Here is a tiny trained network, its code and every weight. The questions are about switching its units off for an input and a target symbol, where a switched-off unit gives its printed mean instead of its output.

import numpy as np


def w(rows, s, z=0):
    codes = np.array(rows[::2]) - 128.0
    scale = np.full(codes.shape[1], s)
    scale[-1] = z or s
    return codes * scale


def f(y):
    return y / 2 * (1 + np.tanh(0.7978845608 * (y + 0.044715 * y**3)))


def softmax(a):
    e = np.exp(a - a.max(-1, keepdims=True))
    return e / e.sum(-1, keepdims=True)


def log_softmax(a):
    a = a - a.max(-1, keepdims=True)
    return a - np.log(np.exp(a).sum(-1, keepdims=True))


def net(x, mask):
    ids = ['ΛΠαγδζημτφ'.index(c) for c in x.split()]
    T = len(ids)
    res = E[ids] + P[:T]
    q, k, v = (res @ M[0].T for M in (Q, K, V))
    z = softmax(np.where(np.tri(T) > 0, q @ k.T / 4**0.5, -1e9)) @ v
    res = res + np.where(mask[0], z, O[0][:, -1]) @ O[0][:, :-1]
    y = f(res @ A[0][:, :-1].T + A[0][:, -1])
    res = res + np.where(mask[1:25], y, B[0][:, -1]) @ B[0][:, :-1]
    return log_softmax(res[-1] @ U[:, :-1].T + U[:, -1])


Q, K, V, O, A, B = {}, {}, {}, {}, {}, {}
E = w([
[140,149,144,65],'Λ',
[47,76,130,203],'Π',
[69,107,85,235],'α',
[124,106,167,110],'γ',
[92,111,172,70],'δ',
[130,165,71,171],'ζ',
[80,91,154,160],'η',
[126,128,123,160],'μ',
[3,48,154,165],'τ',
[118,156,89,114],'φ',
],0.02)
P = w([
[227,80,189,139],'0',
[80,248,161,137],'1',
[83,123,71,99],'2',
[104,185,145,202],'3',
[163,111,83,217],'4',
[62,122,72,86],'5',
[84,244,142,179],'6',
[90,122,130,137],'7',
[84,139,49,109],'8',
[68,227,145,195],'9',
],0.014)
Q[0] = w([
[65,199,196,104],'head 0',
[41,246,209,102],'head 0',
[125,135,80,83],'head 0',
[161,2,43,66],'head 0',
],0.0095)
K[0] = w([
[169,66,121,170],'head 0',
[195,50,81,136],'head 0',
[90,98,133,92],'head 0',
[1,212,30,132],'head 0',
],0.0094)
V[0] = w([
[224,195,117,32],'head 0',
[54,87,255,8],'head 0',
[18,67,104,54],'head 0',
[94,185,46,31],'head 0',
],0.012)
O[0] = w([
[160,237,125,54,17],'head 0',
[109,115,250,104,178],'head 0',
[70,55,185,114,124],'head 0',
[42,131,120,74,3],'head 0',
],0.016,0.0065)
A[0] = w([
[114,153,159,41,139],'neuron 0',
[93,188,130,162,101],'neuron 1',
[162,87,145,116,193],'neuron 2',
[111,136,57,142,115],'neuron 3',
[152,108,123,116,255],'neuron 4',
[172,100,123,50,210],'neuron 5',
[111,118,86,180,152],'neuron 6',
[142,137,156,176,129],'neuron 7',
[45,108,132,14,72],'neuron 8',
[156,2,147,192,106],'neuron 9',
[96,93,105,155,116],'neuron 10',
[112,171,202,156,136],'neuron 11',
[148,162,192,146,17],'neuron 12',
[158,117,142,128,164],'neuron 13',
[212,123,147,134,101],'neuron 14',
[197,118,91,111,65],'neuron 15',
[25,112,85,152,154],'neuron 16',
[147,137,188,130,186],'neuron 17',
[94,102,176,149,128],'neuron 18',
[135,146,109,113,26],'neuron 19',
[151,139,151,64,90],'neuron 20',
[203,150,87,128,39],'neuron 21',
[121,115,85,129,196],'neuron 22',
[121,153,142,68,58],'neuron 23',
],0.012,0.0068)
B[0] = w([
[131,119,71,103,155],'neuron 0',
[112,121,139,87,145],'neuron 1',
[105,214,115,145,155],'neuron 2',
[144,92,138,93,157],'neuron 3',
[56,218,180,156,144],'neuron 4',
[112,196,107,187,137],'neuron 5',
[156,153,154,62,176],'neuron 6',
[192,72,165,76,162],'neuron 7',
[181,116,112,132,159],'neuron 8',
[147,139,45,127,254],'neuron 9',
[166,176,125,128,173],'neuron 10',
[62,114,148,184,165],'neuron 11',
[82,47,100,89,154],'neuron 12',
[139,186,123,74,142],'neuron 13',
[86,130,171,170,159],'neuron 14',
[108,111,123,83,145],'neuron 15',
[131,157,175,108,185],'neuron 16',
[102,116,116,185,162],'neuron 17',
[177,163,78,84,183],'neuron 18',
[55,10,144,165,132],'neuron 19',
[100,82,100,149,144],'neuron 20',
[87,80,155,98,159],'neuron 21',
[89,118,255,82,151],'neuron 22',
[153,68,128,173,142],'neuron 23',
],0.0063,0.041)
U = w([
[28,163,57,175,193],'Λ',
[171,171,97,163,50],'Π',
[193,52,123,97,1],'α',
[156,146,174,165,143],'γ',
[99,36,130,135,87],'δ',
[144,53,125,40,139],'ζ',
[147,122,125,176,110],'η',
[223,144,184,86,154],'μ',
[105,47,71,153,71],'τ',
[134,255,97,131,211],'φ',
],0.0078,0.0044)

Each question gives the input, a string of symbols that net reads in full, and the target symbol t.
The units are the heads (4 rows each of Q, K, V and O) and the neurons (one row each of A and B). Each row of codes is followed by its name. A weight is (code - 128) times the scale printed after its matrix; where a second scale follows, it is the last column's (O, A, B and U).
mask holds one flag per unit, heads first, then neurons. A switched-off unit (its flag False) gives its mean, the last column of its rows in O or B, instead of its output. The means were averaged over made-up inputs and are rounded, as every weight is.
A unit's drop is (log p(t) with every unit on - log p(t) with that unit switched off) / (log p(t) with every unit on - log p(t) with every unit switched off).
The circuit of an input: a set's keep is (log p(t) with only the set's units on - log p(t) with every unit switched off) / (log p(t) with every unit on - log p(t) with every unit switched off). Starting from the 12 units with the biggest drops (on a tie, the unit counted first), units are removed one at a time, each time the one whose removal leaves the highest keep (on an exact tie, the one counted first), for as long as the keep stays at least 0.8.
circuit, biggest first: the units of the circuit, biggest drop first
top k neurons: the k neurons with the biggest drops, biggest first
drop when u is switched off: that unit's drop, to one decimal
input φ Λ Λ ζ φ φ μ γ δ η, target φ: circuit, biggest first	head 0
input Λ Λ δ α γ, target Λ: circuit, biggest first	head 0; neuron 7; neuron 6
input ζ γ α ζ γ φ δ, target ζ: top 2 neurons	neuron 21; neuron 3
input Π Π φ Λ γ Π μ γ γ φ, target Π: circuit, biggest first	head 0; neuron 9; neuron 12; neuron 10
input τ φ γ Π φ φ φ φ Λ Λ, target τ: circuit, biggest first	head 0; neuron 9
input δ δ Π δ τ δ τ, target δ: circuit, biggest first	head 0; neuron 11; neuron 12
input ζ Π ζ Λ, target ζ: top 4 neurons	neuron 21; neuron 3; neuron 15; neuron 19
input τ μ φ Λ η τ τ, target τ: top 3 neurons	neuron 9; neuron 11; neuron 7
input Π α μ α φ, target α: top 2 neurons	neuron 6; neuron 3
input δ α γ η α, target α: top 4 neurons	neuron 6; neuron 3; neuron 7; neuron 22
input δ Π μ γ μ φ δ φ γ τ, target δ: top 3 neurons	neuron 12; neuron 11; neuron 9
input ζ η φ ζ φ φ φ φ δ μ, target ζ: top 2 neurons	neuron 21; neuron 3
input Λ φ φ μ, target Λ: top 2 neurons	neuron 11; neuron 12
input δ φ Λ μ τ φ φ, target δ: top 2 neurons	neuron 12; neuron 11
input α ζ φ α η δ τ φ φ δ, target α: top neuron	neuron 6
input δ Λ μ Λ φ, target Λ: top 3 neurons	neuron 7; neuron 6; neuron 18
input Λ φ ζ α Λ Λ φ α τ, target ζ: top 4 neurons	neuron 6; neuron 16; neuron 22; neuron 3
input Λ ζ μ ζ μ, target ζ: drop when neuron 3 is switched off	0.3
input φ Λ Λ τ η φ Π, target φ: drop when neuron 3 is switched off	-0.1
input γ φ ζ ζ η ζ ζ, target γ: drop when neuron 9 is switched off	0.2
